Below are the code and all the weights of a small trained network. Each question names an input and a class and asks about switching units off, where a switched-off unit gives its printed mean instead of its output.

import numpy as np


def w(rows, s, z=0):
    codes = np.array(rows[::2]) - 128.0
    scale = np.full(codes.shape[1], s)
    scale[-1] = z or s
    return codes * scale


def f(y):
    return y / 2 * (1 + np.tanh(0.7978845608 * (y + 0.044715 * y**3)))


def log_softmax(a):
    a = a - a.max(-1, keepdims=True)
    return a - np.log(np.exp(a).sum(-1, keepdims=True))


def net(x, mask):
    res = np.array(x, float).reshape(1, 4) / 4 @ E
    y = f(res @ A[0][:, :-1].T + A[0][:, -1])
    res = res + np.where(mask, y, B[0][:, -1]) @ B[0][:, :-1]
    return log_softmax(res[-1] @ U[:, :-1].T + U[:, -1])


A, B = {}, {}
E = w([
[146,66,47,230,158,166,225],'x0',
[180,18,113,174,111,1,74],'x1',
[56,52,53,99,44,204,84],'x2',
[32,181,14,126,148,52,141],'x3',
],0.0091)
A[0] = w([
[124,105,86,175,150,130,201,75],'n1',
[119,201,172,49,99,126,63,123],'n2',
[181,163,163,143,136,98,161,95],'n3',
[153,53,122,205,108,21,28,56],'n4',
[180,195,223,135,218,67,155,127],'n5',
[159,70,193,163,106,220,111,92],'n6',
[95,208,143,102,101,174,209,86],'n7',
[72,52,87,115,65,179,102,68],'n8',
[130,109,69,195,183,175,229,100],'n9',
[137,126,163,135,166,89,152,74],'n10',
[121,185,140,113,153,231,157,101],'n11',
[162,92,85,197,125,195,190,79],'n12',
[178,95,93,222,145,197,202,113],'n13',
[96,74,61,50,2,229,46,77],'n14',
[71,168,138,124,160,206,160,148],'n15',
[166,157,142,126,163,106,155,88],'n16',
[90,169,133,82,183,178,149,80],'n17',
[150,138,116,136,189,129,94,133],'n18',
[128,159,148,38,99,99,82,57],'n19',
[219,99,199,141,159,205,83,81],'n20',
[153,191,104,102,146,197,123,72],'n21',
[201,78,174,80,151,191,141,53],'n22',
[121,164,187,182,185,100,157,126],'n23',
[54,185,39,146,174,51,103,88],'n24',
[117,105,154,121,147,140,119,251],'n25',
[146,181,156,40,82,89,47,79],'n26',
[156,181,156,128,211,96,168,68],'n27',
[115,132,133,95,158,110,82,80],'n28',
[29,119,100,104,152,80,171,70],'n29',
[161,204,113,141,151,78,141,83],'n30',
[63,193,73,131,144,118,136,82],'n31',
],0.011,0.012)
B[0] = w([
[78,135,209,93,164,170,68,169],'n1',
[109,130,123,68,205,120,94,210],'n2',
[93,134,115,146,94,168,160,170],'n3',
[204,1,196,184,147,55,186,226],'n4',
[69,143,84,131,108,145,180,254],'n5',
[186,176,111,135,58,206,70,189],'n6',
[186,68,157,146,151,89,175,188],'n7',
[49,149,122,171,99,169,220,188],'n8',
[95,135,133,77,191,116,73,214],'n9',
[93,115,192,190,122,239,165,147],'n10',
[189,55,158,162,123,71,170,198],'n11',
[81,138,200,87,187,141,83,185],'n12',
[108,149,150,59,197,132,91,213],'n13',
[38,146,87,172,114,169,192,241],'n14',
[182,82,126,160,117,34,170,207],'n15',
[84,140,148,171,112,177,161,155],'n16',
[184,78,186,158,138,124,157,169],'n17',
[133,123,107,99,132,157,154,144],'n18',
[109,140,228,86,172,192,95,167],'n19',
[172,159,110,112,70,197,78,201],'n20',
[154,78,191,165,141,120,139,158],'n21',
[177,163,152,146,89,219,103,167],'n22',
[91,143,94,136,110,134,162,193],'n23',
[242,172,119,105,61,239,55,207],'n24',
[131,138,11,90,141,51,115,226],'n25',
[81,116,199,69,218,167,48,199],'n26',
[48,131,146,159,103,184,181,182],'n27',
[129,104,157,137,156,220,118,135],'n28',
[163,163,180,144,69,222,94,163],'n29',
[72,113,148,163,71,189,143,166],'n30',
[168,132,122,128,80,183,96,172],'n31',
],0.011,0.014)
U = w([
[108,129,142,92,200,140,91,111],'0',
[187,37,139,150,131,119,162,128],'1',
[69,145,107,149,95,151,178,104],'2',
[197,169,119,123,66,162,89,123],'3',
[153,156,4,87,149,59,124,252],'4',
[143,133,143,161,117,104,115,104],'5',
],0.02,0.018)

Each question gives the input, the list of numbers given to net, and the class t.
The units are the neurons (one row each of A and B). Each row of codes is followed by its name. A weight is (code - 128) times the scale printed after its matrix; where a second scale follows, it is the last column's (A, B and U).
mask holds one flag per neuron, in row order. A switched-off neuron (its flag False) gives its mean, the last column of its row in B, instead of its output. The means were averaged over made-up inputs and are rounded, as every weight is.
A unit's drop is (log p(t) with every unit on - log p(t) with that unit switched off) / (log p(t) with every unit on - log p(t) with every unit switched off).
The circuit of an input: a set's keep is (log p(t) with only the set's units on - log p(t) with every unit switched off) / (log p(t) with every unit on - log p(t) with every unit switched off). Starting from the 12 units with the biggest drops (on a tie, the unit counted first), units are removed one at a time, each time the one whose removal leaves the highest keep (on an exact tie, the one counted first), for as long as the keep stays at least 0.8.
circuit, biggest first: the units of the circuit, biggest drop first
unit that matters most: the unit with the biggest drop
k most important neurons: the k neurons with the biggest drops, biggest first
drop when u is switched off: that unit's drop, to one decimal
input [-4,-7,-7,7], class 1: unit that matters most : n7
input [0,-1,-6,-6], class 2: 3 most important neurons : n5; n24; n27
input [6,4,8,0], class 2: 2 most important neurons : n8; n14
input [-3,-3,8,-7], class 2: 2 most important neurons : n14; n8
input [1,-1,3,-3], class 4: 2 most important neurons : n24; n27
input [5,5,4,-1], class 0: 2 most important neurons : n13; n12
input [8,-5,5,8], class 0: 2 most important neurons : n9; n12
input [1,0,-3,-2], class 4: 2 most important neurons : n14; n8
input [4,-7,7,-1], class 1: 2 most important neurons : n11; n15
input [2,4,6,-7], class 3: 3 most important neurons : n6; n20; n5
input [4,-3,-1,4], class 0: 2 most important neurons : n9; n6
input [-7,8,-5,3], class 1: 2 most important neurons : n4; n13
input [6,7,-8,1], class 2: drop when n11 is switched off : 0.1
input [-5,6,-2,6], class 1: circuit, biggest first : n4
input [-5,3,-4,6], class 3: drop when n13 is switched off : 0.2
input [7,-3,3,8], class 3: drop when n24 is switched off : 1.2
